Here is a tiny trained network, its code and every weight. The questions are about switching its units off for an input and a target symbol, where a switched-off unit gives its printed mean instead of its output.

import numpy as np


def w(rows, s, z=0):
    codes = np.array(rows[::2]) - 128.0
    scale = np.full(codes.shape[1], s)
    scale[-1] = z or s
    return codes * scale


def norm(h):
    return h / np.sqrt((h * h).mean(-1, keepdims=True) + 1e-5)


def f(y):
    return np.maximum(y, 0)


def softmax(a):
    e = np.exp(a - a.max(-1, keepdims=True))
    return e / e.sum(-1, keepdims=True)


def log_softmax(a):
    a = a - a.max(-1, keepdims=True)
    return a - np.log(np.exp(a).sum(-1, keepdims=True))


def net(x, mask):
    ids = ['αβδεηθσ'.index(c) for c in x.split()]
    T = len(ids)
    res = E[ids] + P[:T]
    r = norm(res)
    for j in range(2):
        rows = slice(2 * j, 2 * j + 2)
        q, k, v = (r @ M[0][rows].T for M in (Q, K, V))
        z = softmax(np.where(np.tri(T) > 0, q @ k.T / 2**0.5, -1e9)) @ v
        o = O[0][rows]
        res = res + np.where(mask[j], z, o[:, -1]) @ o[:, :-1]
    y = f(norm(res) @ A[0][:, :-1].T + A[0][:, -1])
    res = res + np.where(mask[2:26], y, B[0][:, -1]) @ B[0][:, :-1]
    return log_softmax(norm(res)[-1] @ U[:, :-1].T + U[:, -1])


Q, K, V, O, A, B = {}, {}, {}, {}, {}, {}
E = w([
[93,112,76,129,157,15],'α',
[137,92,122,165,114,130],'β',
[159,112,98,214,133,91],'δ',
[148,98,132,77,1,99],'ε',
[127,127,44,88,36,98],'η',
[143,163,25,242,156,137],'θ',
[193,99,187,230,93,82],'σ',
],0.0087)
P = w([
[102,162,160,109,144,177],'0',
[72,50,94,175,119,126],'1',
[95,134,91,185,108,133],'2',
[127,184,101,170,119,151],'3',
[184,176,111,112,162,81],'4',
[202,110,91,96,143,131],'5',
[165,92,75,121,124,109],'6',
[54,135,115,170,100,112],'7',
[112,209,119,151,115,100],'8',
[156,192,112,134,101,170],'9',
[250,118,99,125,132,130],'10',
[194,76,79,126,103,108],'11',
[137,127,111,182,82,136],'12',
],0.013)
Q[0] = w([
[232,64,5,221,3,59],'h1',
[132,107,209,54,163,129],'h1',
[161,199,157,87,161,126],'h2',
[190,76,96,107,154,129],'h2',
],0.035)
K[0] = w([
[50,239,253,72,187,182],'h1',
[121,57,86,127,116,93],'h1',
[100,54,117,137,132,117],'h2',
[81,138,122,170,94,108],'h2',
],0.044)
V[0] = w([
[181,146,113,198,205,99],'h1',
[135,107,252,138,169,112],'h1',
[178,106,207,163,93,104],'h2',
[119,134,83,111,55,81],'h2',
],0.025)
O[0] = w([
[30,22,65,97,139,153,69],'h1',
[137,230,67,68,254,90,42],'h1',
[215,105,86,120,121,216,60],'h2',
[35,202,100,109,107,168,254],'h2',
],0.012,0.0097)
A[0] = w([
[94,97,171,109,122,157,103],'n1',
[136,174,178,103,123,151,64],'n2',
[122,103,229,45,100,178,153],'n3',
[136,108,188,138,90,161,121],'n4',
[97,153,110,140,93,88,65],'n5',
[172,178,142,78,212,144,76],'n6',
[74,109,135,116,137,181,95],'n7',
[188,129,138,121,113,190,156],'n8',
[112,120,120,154,115,62,89],'n9',
[117,63,103,157,87,128,132],'n10',
[138,151,125,126,65,136,97],'n11',
[149,192,56,82,82,90,19],'n12',
[130,136,120,168,76,142,252],'n13',
[112,75,84,111,142,140,90],'n14',
[159,107,168,168,82,137,125],'n15',
[176,163,169,140,161,116,137],'n16',
[129,160,76,91,127,120,123],'n17',
[67,181,101,194,107,156,154],'n18',
[97,123,78,183,212,119,128],'n19',
[201,108,110,91,144,237,130],'n20',
[38,156,253,105,169,148,217],'n21',
[118,51,171,23,170,144,178],'n22',
[86,156,159,203,176,196,77],'n23',
[195,81,64,197,151,105,216],'n24',
],0.015,0.0031)
B[0] = w([
[139,90,164,155,165,185,189],'n1',
[183,135,131,167,64,104,182],'n2',
[138,61,131,177,193,89,178],'n3',
[123,103,38,115,120,96,210],'n4',
[71,154,141,150,148,98,187],'n5',
[108,12,78,217,120,218,212],'n6',
[178,82,153,74,92,142,200],'n7',
[87,111,100,72,151,52,184],'n8',
[82,108,80,132,116,92,178],'n9',
[175,133,114,141,94,228,247],'n10',
[85,184,134,144,158,154,194],'n11',
[133,155,206,239,161,134,196],'n12',
[96,120,133,164,149,224,254],'n13',
[224,155,122,139,60,78,200],'n14',
[99,138,27,112,150,143,220],'n15',
[131,33,104,109,74,125,203],'n16',
[109,98,101,174,87,106,181],'n17',
[78,114,200,106,78,76,251],'n18',
[151,178,108,110,4,122,191],'n19',
[17,198,93,117,189,62,175],'n20',
[115,95,129,70,250,74,229],'n21',
[213,141,158,188,167,50,181],'n22',
[113,95,141,128,162,91,160],'n23',
[57,173,220,88,149,156,178],'n24',
],0.024,0.008)
U = w([
[20,142,241,122,146,149,2],'α',
[167,19,127,222,143,73,214],'β',
[165,139,139,49,76,83,92],'δ',
[253,205,191,182,102,211,87],'ε',
[74,167,128,177,14,212,206],'η',
[164,19,152,111,107,227,86],'θ',
[142,185,22,115,206,233,90],'σ',
],0.0063,0.0033)

Each question gives the input, a string of symbols that net reads in full, and the target symbol t.
The units are the heads (2 rows each of Q, K, V and O) and the neurons (one row each of A and B). Each row of codes is followed by its name. A weight is (code - 128) times the scale printed after its matrix; where a second scale follows, it is the last column's (O, A, B and U).
mask holds one flag per unit, heads first, then neurons. A switched-off unit (its flag False) gives its mean, the last column of its rows in O or B, instead of its output. The means were averaged over made-up inputs and are rounded, as every weight is.
A unit's drop is (log p(t) with every unit on - log p(t) with that unit switched off) / (log p(t) with every unit on - log p(t) with every unit switched off).
The circuit of an input: a set's keep is (log p(t) with only the set's units on - log p(t) with every unit switched off) / (log p(t) with every unit on - log p(t) with every unit switched off). Starting from the 12 units with the biggest drops (on a tie, the unit counted first), units are removed one at a time, each time the one whose removal leaves the highest keep (on an exact tie, the one counted first), for as long as the keep stays at least 0.8.
circuit, biggest first: the units of the circuit, biggest drop first
most important unit: the unit with the biggest drop
top k neurons: the k neurons with the biggest drops, biggest first
heads that matter: for each layer, one digit per head in row order, 1 if its drop is at least 0.15 and else 0, layers parted by /
drop of u: that unit's drop, to one decimal
input β η σ η ε, target α: circuit, biggest first : (h2 n21)
input ε θ σ σ ε, target ε: circuit, biggest first : (h1)
input β θ η θ θ η, target α: circuit, biggest first : (h2 n21)
input θ η η δ δ ε α, target θ: circuit, biggest first : (h1 n10 n7)
input α θ θ, target α: heads that matter : 00
input η ε α, target α: circuit, biggest first : (n6 n18)
input α η σ η ε σ θ, target α: heads that matter : 01
input δ η θ α σ, target δ: heads that matter : 10
input α σ ε, target α: heads that matter : 00
input α σ σ η θ σ η δ η, target α: heads that matter : 10
input σ σ θ ε, target σ: heads that matter : 01
input ε σ σ θ σ θ θ θ β β, target ε: heads that matter : 10
input σ η θ, target σ: heads that matter : 01
input σ θ η η θ θ θ θ δ ε ε, target σ: heads that matter : 10
input ε θ η θ β σ θ θ θ θ δ, target ε: most important unit : h1
input α β β δ σ η θ δ, target σ: heads that matter : 01
input δ η η η θ σ η η σ η σ σ, target δ: top 2 neurons : (n14 n13)
input σ η δ, target σ: top 2 neurons : (n20 n24)
input α ε θ η σ, target α: heads that matter : 01
input θ σ θ β ε, target θ: top 2 neurons : (n10 n7)
input β η θ θ η θ θ σ ε, target β: heads that matter : 11
input θ θ η θ σ η σ θ η θ, target θ: top neuron : (n7)
input θ ε θ δ θ ε θ α η δ σ, target θ: top 2 neurons : (n10 n7)
input σ β α η, target σ: drop of n9 : 0.0
